Below is a small trained network, with its code and all its weights. Each question gives an input and a class and asks what happens when units are switched off, that is, made to give their printed mean instead of their output.

import numpy as np


def w(rows, s, z=0):
    codes = np.array(rows[::2]) - 128.0
    scale = np.full(codes.shape[1], s)
    scale[-1] = z or s
    return codes * scale


def norm(h):
    return h / np.sqrt((h * h).mean(-1, keepdims=True) + 1e-5)


def f(y):
    return np.maximum(y, 0)


def log_softmax(a):
    a = a - a.max(-1, keepdims=True)
    return a - np.log(np.exp(a).sum(-1, keepdims=True))


def net(x, mask):
    res = np.array(x, float).reshape(1, 7) / 4 @ E
    u = 0
    for l in range(3):
        y = f(norm(res) @ A[l][:, :-1].T + A[l][:, -1])
        res = res + np.where(mask[u : u + 6], y, B[l][:, -1]) @ B[l][:, :-1]
        u += 6
    return log_softmax(norm(res)[-1] @ U[:, :-1].T + U[:, -1])


A, B = {}, {}
E = w([
[134,175,194,151,254],'x0',
[132,128,129,129,128],'x1',
[76,233,152,195,63],'x2',
[7,133,197,51,96],'x3',
[126,131,125,126,130],'x4',
[127,128,127,127,125],'x5',
[126,128,125,127,130],'x6',
],0.0057)
A[0] = w([
[198,179,120,205,144,97],'L0N1',
[93,255,122,229,53,212],'L0N2',
[158,157,96,143,57,18],'L0N3',
[104,111,115,77,12,73],'L0N4',
[170,93,59,193,52,5],'L0N5',
[137,166,169,222,113,3],'L0N6',
],0.0097,0.0029)
B[0] = w([
[79,122,70,156,200,193],'L0N1',
[128,137,198,253,85,254],'L0N2',
[216,142,124,123,111,158],'L0N3',
[71,4,96,185,117,196],'L0N4',
[220,214,98,73,68,184],'L0N5',
[101,206,71,93,227,166],'L0N6',
],0.013,0.0086)
A[1] = w([
[227,125,125,77,81,42],'L1N1',
[116,93,54,91,153,85],'L1N2',
[91,154,190,5,155,9],'L1N3',
[72,82,151,52,117,68],'L1N4',
[76,166,224,151,70,42],'L1N5',
[135,106,53,38,73,76],'L1N6',
],0.014,0.0013)
B[1] = w([
[114,244,144,87,159,213],'L1N1',
[117,88,72,57,138,215],'L1N2',
[55,110,243,150,210,188],'L1N3',
[104,75,83,228,128,197],'L1N4',
[138,157,101,3,132,254],'L1N5',
[39,163,50,83,103,219],'L1N6',
],0.015,0.0061)
A[2] = w([
[106,75,217,137,39,68],'L2N1',
[254,161,161,136,68,5],'L2N2',
[184,119,142,124,123,90],'L2N3',
[154,176,215,85,133,98],'L2N4',
[169,74,108,82,198,95],'L2N5',
[155,173,170,65,140,99],'L2N6',
],0.015,0.0032)
B[2] = w([
[162,177,253,61,87,247],'L2N1',
[157,70,66,216,16,211],'L2N2',
[130,146,110,157,140,136],'L2N3',
[130,105,47,89,136,233],'L2N4',
[228,108,165,115,123,255],'L2N5',
[107,153,85,96,107,243],'L2N6',
],0.019,0.0038)
U = w([
[90,209,41,13,121,248],'0',
[243,87,137,86,190,159],'1',
[41,7,67,134,93,81],'2',
[60,70,250,125,219,45],'3',
[172,157,92,224,27,116],'4',
[113,219,116,224,217,67],'5',
[114,132,251,79,35,137],'6',
],0.012,0.0019)

Each question gives the input, the list of numbers given to net, and the class t.
The units are the neurons (one row each of A and B). Each row of codes is followed by its name. A weight is (code - 128) times the scale printed after its matrix; where a second scale follows, it is the last column's (A, B and U).
mask holds one flag per neuron, layer by layer. A switched-off neuron (its flag False) gives its mean, the last column of its row in B, instead of its output. The means were averaged over made-up inputs and are rounded, as every weight is.
A unit's drop is (log p(t) with every unit on - log p(t) with that unit switched off) / (log p(t) with every unit on - log p(t) with every unit switched off).
The circuit of an input: a set's keep is (log p(t) with only the set's units on - log p(t) with every unit switched off) / (log p(t) with every unit on - log p(t) with every unit switched off). Starting from the 12 units with the biggest drops (on a tie, the unit counted first), units are removed one at a time, each time the one whose removal leaves the highest keep (on an exact tie, the one counted first), for as long as the keep stays at least 0.8.
circuit, biggest first: the units of the circuit, biggest drop first
unit that matters most: the unit with the biggest drop
top k neurons: the k neurons with the biggest drops, biggest first
k most important neurons of layer l: the k neurons of layer l with the biggest drops, biggest first
input [6,-8,-7,8,7,2,2], class 3: circuit, biggest first	(L0N2, L1N3)
input [3,5,7,-7,-2,-2,-2], class 5: unit that matters most	L0N1
input [-1,0,7,3,-5,-6,-2], class 6: circuit, biggest first	(L0N2, L2N1)
input [3,3,-6,0,4,3,2], class 1: top 3 neurons	(L0N5, L2N5, L0N2)
input [-6,-6,3,0,-2,7,4], class 4: 2 most important neurons of layer 0	(L0N5, L0N3)
input [-4,-6,5,3,5,-5,-7], class 6: top 2 neurons	(L2N1, L0N4)
input [8,6,-1,-8,6,5,3], class 1: circuit, biggest first	(L0N2, L2N5)
input [-1,5,7,-1,3,7,5], class 4: top 2 neurons	(L0N2, L2N2)
input [4,4,-6,0,-5,8,-2], class 1: top 2 neurons	(L0N5, L2N5)
input [4,0,-4,7,-2,-7,-2], class 3: top 2 neurons	(L0N2, L1N3)
input [0,1,-5,1,1,-1,-3], class 2: top 4 neurons	(L0N5, L0N3, L0N2, L1N4)
input [1,-5,-3,-1,7,-4,-6], class 1: top 4 neurons	(L0N5, L0N3, L0N2, L2N5)
input [1,-5,-5,1,-8,-1,-7], class 3: 4 most important neurons of layer 0	(L0N2, L0N5, L0N4, L0N1)
input [-6,-3,-2,3,-4,7,-5], class 2: circuit, biggest first	(L0N4)
input [6,2,-5,5,-8,2,1], class 3: circuit, biggest first	(L0N2, L1N3)
input [2,1,-4,4,-2,-5,8], class 3: top 3 neurons	(L0N2, L1N3, L0N4)
input [5,3,-1,2,-7,-5,-4], class 3: top 4 neurons	(L0N2, L1N3, L0N5, L0N4)
input [-3,5,3,0,-4,-8,8], class 4: top 3 neurons	(L2N2, L0N5, L0N3)
input [8,5,0,0,-7,-2,-1], class 1: top 3 neurons	(L0N2, L2N5, L1N6)
input [2,-1,-4,-3,-8,4,-8], class 1: circuit, biggest first	(L2N5)
input [-3,1,-5,1,-4,5,-8], class 2: 3 most important neurons of layer 0	(L0N2, L0N4, L0N5)
